Here is a tiny trained network, its code and every weight. The questions are about switching its units off for an input and a class, where a switched-off unit gives its printed mean instead of its output.

import numpy as np


def w(rows, s, z=0):
    codes = np.array(rows[::2]) - 128.0
    scale = np.full(codes.shape[1], s)
    scale[-1] = z or s
    return codes * scale


def norm(h):
    return h / np.sqrt((h * h).mean(-1, keepdims=True) + 1e-5)


def f(y):
    return y / 2 * (1 + np.tanh(0.7978845608 * (y + 0.044715 * y**3)))


def log_softmax(a):
    a = a - a.max(-1, keepdims=True)
    return a - np.log(np.exp(a).sum(-1, keepdims=True))


def net(x, mask):
    res = np.array(x, float).reshape(1, 2) / 4 @ E
    u = 0
    for l in range(2):
        y = f(norm(res) @ A[l][:, :-1].T + A[l][:, -1])
        res = res + np.where(mask[u : u + 9], y, B[l][:, -1]) @ B[l][:, :-1]
        u += 9
    return log_softmax(norm(res)[-1] @ U[:, :-1].T + U[:, -1])


A, B = {}, {}
E = w([
[145,91,135,224,139,52,111,128,218],'x0',
[116,140,207,254,66,174,124,129,31],'x1',
],0.0041)
A[0] = w([
[205,102,214,108,132,163,95,122,173,51],'0.n1',
[95,195,99,48,122,86,162,127,149,121],'0.n2',
[139,109,165,147,144,64,78,170,150,102],'0.n3',
[130,90,189,72,128,123,149,179,104,47],'0.n4',
[175,46,64,86,167,113,63,150,202,254],'0.n5',
[253,83,92,197,90,150,183,157,229,17],'0.n6',
[134,120,207,208,91,241,209,179,127,254],'0.n7',
[97,164,153,51,61,171,154,131,123,198],'0.n8',
[150,180,124,97,191,183,146,146,156,100],'0.n9',
],0.0035,0.00083)
B[0] = w([
[82,201,185,63,102,100,106,110,83,119],'0.n1',
[140,132,131,138,80,70,111,80,22,186],'0.n2',
[136,198,84,151,69,143,170,83,130,153],'0.n3',
[26,73,85,169,164,130,83,118,158,127],'0.n4',
[159,126,214,142,183,173,84,131,21,254],'0.n5',
[14,214,65,159,87,109,65,154,92,176],'0.n6',
[209,91,50,78,172,98,104,113,143,240],'0.n7',
[108,149,48,252,137,105,123,101,232,192],'0.n8',
[95,134,117,228,87,129,65,139,154,150],'0.n9',
],0.0034,0.0029)
A[1] = w([
[73,124,99,56,171,105,183,129,143,104],'1.n1',
[91,198,37,99,55,151,119,73,62,147],'1.n2',
[116,120,114,14,168,82,132,114,196,72],'1.n3',
[87,98,166,136,152,63,104,100,96,108],'1.n4',
[99,160,114,51,106,210,156,103,110,15],'1.n5',
[144,114,172,181,3,192,163,139,77,118],'1.n6',
[72,125,167,135,124,115,108,145,231,104],'1.n7',
[180,35,89,173,122,84,170,101,231,149],'1.n8',
[67,154,88,67,65,228,211,147,108,5],'1.n9',
],0.0049,0.0018)
B[1] = w([
[148,154,151,138,92,93,155,202,98,164],'1.n1',
[138,140,119,103,187,160,78,94,86,254],'1.n2',
[187,64,181,182,78,141,192,170,83,217],'1.n3',
[96,144,80,106,106,174,165,116,148,158],'1.n4',
[81,166,133,212,113,85,107,111,215,182],'1.n5',
[172,92,140,46,127,66,189,201,150,242],'1.n6',
[123,161,132,150,29,125,137,114,109,137],'1.n7',
[63,182,120,84,152,174,96,91,94,191],'1.n8',
[41,173,132,251,33,22,109,93,254,189],'1.n9',
],0.0055,0.0034)
U = w([
[254,31,197,114,100,51,226,238,47,208],'0',
[9,223,114,237,65,16,76,79,161,215],'1',
[118,148,70,69,249,243,44,43,16,232],'2',
[85,104,164,122,146,184,141,113,139,26],'3',
[86,95,128,114,148,185,160,140,163,22],'4',
[94,74,135,131,156,181,189,87,162,5],'5',
[84,73,135,115,125,182,158,102,155,29],'6',
],0.0076,0.0033)

Each question gives the input, the list of numbers given to net, and the class t.
The units are the neurons (one row each of A and B). Each row of codes is followed by its name. A weight is (code - 128) times the scale printed after its matrix; where a second scale follows, it is the last column's (A, B and U).
mask holds one flag per neuron, layer by layer. A switched-off neuron (its flag False) gives its mean, the last column of its row in B, instead of its output. The means were averaged over made-up inputs and are rounded, as every weight is.
A unit's drop is (log p(t) with every unit on - log p(t) with that unit switched off) / (log p(t) with every unit on - log p(t) with every unit switched off).
The circuit of an input: a set's keep is (log p(t) with only the set's units on - log p(t) with every unit switched off) / (log p(t) with every unit on - log p(t) with every unit switched off). Starting from the 12 units with the biggest drops (on a tie, the unit counted first), units are removed one at a time, each time the one whose removal leaves the highest keep (on an exact tie, the one counted first), for as long as the keep stays at least 0.8.
units of the circuit, in order: the units of the circuit, biggest drop first
most important unit: the unit with the biggest drop
k most important neurons: the k neurons with the biggest drops, biggest first
top k neurons in layer l: the k neurons of layer l with the biggest drops, biggest first
drop of u: that unit's drop, to one decimal
input [3,-2], class 2: 2 most important neurons	1.n9; 0.n5
input [5,-5], class 0: 4 most important neurons	0.n8; 1.n3; 1.n9; 1.n5
input [5,-8], class 0: most important unit	1.n3
input [4,5], class 0: 3 most important neurons	0.n8; 1.n6; 1.n9
input [-8,-6], class 1: 3 most important neurons	1.n9; 1.n5; 0.n7
input [-6,-5], class 1: top 3 neurons in layer 1	1.n9; 1.n5; 1.n6
input [3,3], class 2: top 2 neurons in layer 1	1.n8; 1.n9
input [0,3], class 2: 2 most important neurons	0.n7; 0.n5
input [3,0], class 2: 2 most important neurons	1.n9; 0.n3
input [-7,6], class 1: 3 most important neurons	1.n9; 0.n5; 1.n5
input [-8,-7], class 1: units of the circuit, in order	1.n9; 1.n5
input [-4,3], class 1: 3 most important neurons	0.n5; 1.n9; 0.n2
input [5,7], class 0: top 2 neurons in layer 1	1.n6; 1.n9
input [2,0], class 2: most important unit	0.n6
input [-4,-3], class 1: 2 most important neurons	0.n7; 1.n5
input [-8,6], class 1: 2 most important neurons	1.n9; 0.n5
input [0,-4], class 0: drop of 1.n3	0.5
input [-7,0], class 1: drop of 1.n9	0.3
input [-2,8], class 0: drop of 1.n6	0.2
input [3,5], class 0: most important neuron	1.n6
